Below are the code and all the weights of a small trained network. Each question names an input and a target symbol and asks about switching units off, where a switched-off unit gives its printed mean instead of its output.

import numpy as np


def w(rows, s, z=0):
    codes = np.array(rows[::2]) - 128.0
    scale = np.full(codes.shape[1], s)
    scale[-1] = z or s
    return codes * scale


def f(y):
    return np.maximum(y, 0)


def softmax(a):
    e = np.exp(a - a.max(-1, keepdims=True))
    return e / e.sum(-1, keepdims=True)


def log_softmax(a):
    a = a - a.max(-1, keepdims=True)
    return a - np.log(np.exp(a).sum(-1, keepdims=True))


def net(x, mask):
    ids = ['γδηθλπτφω'.index(c) for c in x.split()]
    T = len(ids)
    res = E[ids] + P[:T]
    u = 0
    for l in range(2):
        q, k, v = (res @ M[l].T for M in (Q, K, V))
        z = softmax(np.where(np.tri(T) > 0, q @ k.T / 4**0.5, -1e9)) @ v
        res = res + np.where(mask[u], z, O[l][:, -1]) @ O[l][:, :-1]
        u += 1
        y = f(res @ A[l][:, :-1].T + A[l][:, -1])
        res = res + np.where(mask[u : u + 16], y, B[l][:, -1]) @ B[l][:, :-1]
        u += 16
    return log_softmax(res[-1] @ U[:, :-1].T + U[:, -1])


Q, K, V, O, A, B = {}, {}, {}, {}, {}, {}
E = w([
[125,201,133],'γ',
[194,6,15],'δ',
[66,165,150],'η',
[197,108,3],'θ',
[95,196,111],'λ',
[77,168,109],'π',
[73,165,84],'τ',
[146,174,213],'φ',
[37,170,133],'ω',
],0.012)
P = w([
[248,154,10],'0',
[143,111,157],'1',
[137,155,118],'2',
[110,202,59],'3',
[103,46,141],'4',
[107,83,151],'5',
[108,135,165],'6',
],0.011)
Q[0] = w([
[192,139,143],'0.h0',
[71,19,141],'0.h0',
[29,64,176],'0.h0',
[126,254,213],'0.h0',
],0.0083)
K[0] = w([
[93,142,108],'0.h0',
[200,129,229],'0.h0',
[25,89,254],'0.h0',
[109,174,105],'0.h0',
],0.0091)
V[0] = w([
[154,215,235],'0.h0',
[101,108,196],'0.h0',
[40,2,74],'0.h0',
[85,58,108],'0.h0',
],0.0061)
O[0] = w([
[227,124,122,136],'0.h0',
[254,126,71,44],'0.h0',
[118,37,77,4],'0.h0',
[145,91,98,57],'0.h0',
],0.0092,0.0038)
A[0] = w([
[43,198,90,111],'0.n0',
[77,162,124,138],'0.n1',
[129,173,146,126],'0.n2',
[134,120,219,199],'0.n3',
[152,183,103,226],'0.n4',
[87,159,209,135],'0.n5',
[174,23,201,39],'0.n6',
[165,181,119,45],'0.n7',
[159,59,63,186],'0.n8',
[63,142,184,252],'0.n9',
[145,81,229,96],'0.n10',
[69,160,144,135],'0.n11',
[133,106,59,61],'0.n12',
[105,172,179,160],'0.n13',
[3,120,192,123],'0.n14',
[219,86,14,172],'0.n15',
],0.011,0.0038)
B[0] = w([
[164,218,63,218],'0.n0',
[168,197,100,188],'0.n1',
[131,111,166,200],'0.n2',
[144,47,72,226],'0.n3',
[194,44,183,210],'0.n4',
[57,117,149,248],'0.n5',
[136,93,96,146],'0.n6',
[110,158,159,162],'0.n7',
[70,188,253,162],'0.n8',
[150,79,122,254],'0.n9',
[23,188,4,173],'0.n10',
[131,139,38,199],'0.n11',
[214,217,113,146],'0.n12',
[96,69,114,244],'0.n13',
[103,3,130,214],'0.n14',
[70,110,152,163],'0.n15',
],0.005,0.0089)
Q[1] = w([
[63,159,182],'1.h0',
[69,110,73],'1.h0',
[37,232,254],'1.h0',
[248,2,187],'1.h0',
],0.0061)
K[1] = w([
[143,239,178],'1.h0',
[47,241,159],'1.h0',
[158,185,108],'1.h0',
[2,96,144],'1.h0',
],0.0091)
V[1] = w([
[247,183,38],'1.h0',
[96,215,74],'1.h0',
[154,156,199],'1.h0',
[90,153,33],'1.h0',
],0.012)
O[1] = w([
[163,61,218,183],'1.h0',
[49,1,198,254],'1.h0',
[81,191,184,131],'1.h0',
[172,102,82,197],'1.h0',
],0.0095,0.0049)
A[1] = w([
[152,222,170,93],'1.n0',
[147,139,111,75],'1.n1',
[174,159,173,98],'1.n2',
[86,152,166,154],'1.n3',
[174,149,192,125],'1.n4',
[162,106,45,140],'1.n5',
[146,131,100,118],'1.n6',
[179,51,78,190],'1.n7',
[152,113,8,194],'1.n8',
[175,90,154,48],'1.n9',
[154,64,93,164],'1.n10',
[106,128,112,255],'1.n11',
[57,199,135,74],'1.n12',
[104,34,145,133],'1.n13',
[55,166,126,180],'1.n14',
[80,137,104,32],'1.n15',
],0.012,0.0062)
B[1] = w([
[185,54,53,171],'1.n0',
[121,110,96,128],'1.n1',
[98,136,49,151],'1.n2',
[133,191,144,170],'1.n3',
[70,136,101,163],'1.n4',
[32,142,159,168],'1.n5',
[249,67,214,135],'1.n6',
[141,197,166,215],'1.n7',
[108,150,184,188],'1.n8',
[118,131,70,151],'1.n9',
[167,104,138,202],'1.n10',
[253,225,187,181],'1.n11',
[155,86,133,158],'1.n12',
[115,166,76,250],'1.n13',
[199,181,67,169],'1.n14',
[159,24,51,136],'1.n15',
],0.0052,0.017)
U = w([
[189,73,137,158],'γ',
[2,169,235,117],'δ',
[130,94,199,51],'η',
[207,59,73,65],'θ',
[115,71,81,47],'λ',
[31,147,34,148],'π',
[141,119,141,4],'τ',
[212,222,183,246],'φ',
[162,103,133,1],'ω',
],0.0082,0.0029)

Each question gives the input, a string of symbols that net reads in full, and the target symbol t.
The units are the heads (4 rows each of Q, K, V and O) and the neurons (one row each of A and B). Each row of codes is followed by its name. A weight is (code - 128) times the scale printed after its matrix; where a second scale follows, it is the last column's (O, A, B and U).
mask holds one flag per unit, layer by layer, with each layer's heads first. A switched-off unit (its flag False) gives its mean, the last column of its rows in O or B, instead of its output. The means were averaged over made-up inputs and are rounded, as every weight is.
A unit's drop is (log p(t) with every unit on - log p(t) with that unit switched off) / (log p(t) with every unit on - log p(t) with every unit switched off).
The circuit of an input: a set's keep is (log p(t) with only the set's units on - log p(t) with every unit switched off) / (log p(t) with every unit on - log p(t) with every unit switched off). Starting from the 12 units with the biggest drops (on a tie, the unit counted first), units are removed one at a time, each time the one whose removal leaves the highest keep (on an exact tie, the one counted first), for as long as the keep stays at least 0.8.
units of the circuit, in order: the units of the circuit, biggest drop first
unit that matters most: the unit with the biggest drop
top k neurons: the k neurons with the biggest drops, biggest first
top k neurons in layer l: the k neurons of layer l with the biggest drops, biggest first
drop when u is switched off: that unit's drop, to one decimal
input γ φ τ, target δ: top 2 neurons : (0.n3 1.n0)
input δ φ λ, target π: unit that matters most : 0.h0
input φ λ φ φ φ φ, target φ: units of the circuit, in order : (0.h0 1.h0)
input γ φ γ, target δ: units of the circuit, in order : (1.h0 0.h0)
input φ γ λ, target φ: units of the circuit, in order : (1.h0 0.h0 0.n4)
input θ δ γ, target λ: units of the circuit, in order : (0.h0 1.h0 0.n14)
input θ φ γ π φ, target φ: units of the circuit, in order : (0.h0 0.n14)
input φ φ φ δ φ γ, target φ: top 2 neurons : (0.n0 0.n11)
input φ γ ω, target φ: units of the circuit, in order : (1.h0 0.h0 0.n0 0.n4)
input δ φ φ δ, target π: top 2 neurons : (1.n5 0.n8)
input φ φ γ φ π φ τ, target φ: units of the circuit, in order : (0.h0 1.h0 0.n4)
input γ λ φ, target δ: top 2 neurons in layer 0 : (0.n5 0.n10)
input γ φ γ λ, target δ: top 2 neurons in layer 1 : (1.n0 1.n10)
input π φ δ δ γ δ φ, target π: unit that matters most : 0.n8
input θ δ φ, target λ: top 2 neurons : (1.n13 0.n14)
input θ η φ, target λ: top 2 neurons in layer 0 : (0.n14 0.n5)
input φ φ φ φ θ, target φ: drop when 1.h0 is switched off : 0.4
input γ δ φ λ, target δ: drop when 1.h0 is switched off : 1.7
input φ λ λ η, target φ: drop when 1.n2 is switched off : 0.0
input φ φ δ λ, target φ: drop when 0.h0 is switched off : 0.3
input φ γ δ π, target φ: top neuron in layer 1 : (1.n14)
